x =
[[185  80  63  79  76 203 186  72 192 198 187]
 [188  77  65  82  78 200 190  73 198 201 190]
 [ 75 192  67 195 197 199  75 197 193 117  77]
 [ 63 204  72 156 166 208  62 180 146  82  63]
 [ 74 193  67 194 196 200  75 197 192 116  76]
 [ 82 185  68 206 205 193  84 201 210 138  86]
 [190  75  67  86  81 197 191  76 202 204 192]
 [ 61 206  78 141 154 207  59 173 129  75  60]
 [191  74  68  87  82 196 193  77 203 205 193]
 [191  76 177 202 199  82 192 194 215 208 193]
 [187  78  64  80  77 202 188  72 194 199 189]
 [186  79  64  80  76 202 187  72 193 199 188]
 [ 92 176  74 214 211 181  95 206 220 157  97]
 [ 68 200  69 174 180 206  67 188 168  95  68]]
Rows and columns are numbered from 1.
The bottom-left entry: 68
The entry in the bottom-right corner is 68
Read off the entry in the top-left corner.
Answer: 185
Read off the entry at row 1, column 3.
Answer: 63
Read off the entry at row 1, column 2.
Answer: 80
The entry just left of the smallest entry: 207
The top entry of the column that holds the smallest entry: 186
Read off the entry just right of the largest entry.
Answer: 157
Read off the entry in row 3 and column 3.
Answer: 67
Read off the entry at row 3, column 1.
Answer: 75
The entry in row 2 and column 3 is 65
The entry at row 2, column 1: 188
The entry just left of 87 is 68
Read off the entry just left of 146.
Answer: 180
The entry directly below 195 -> 156
The entry just right of 87 -> 82
Read off the smallest entry.
Answer: 59
The maximum -> 220
The entry in row 2 and column 2 is 77
The top-right entry is 187
The entry directly below 210 -> 202
Read off the entry in row 3 and column 2.
Answer: 192
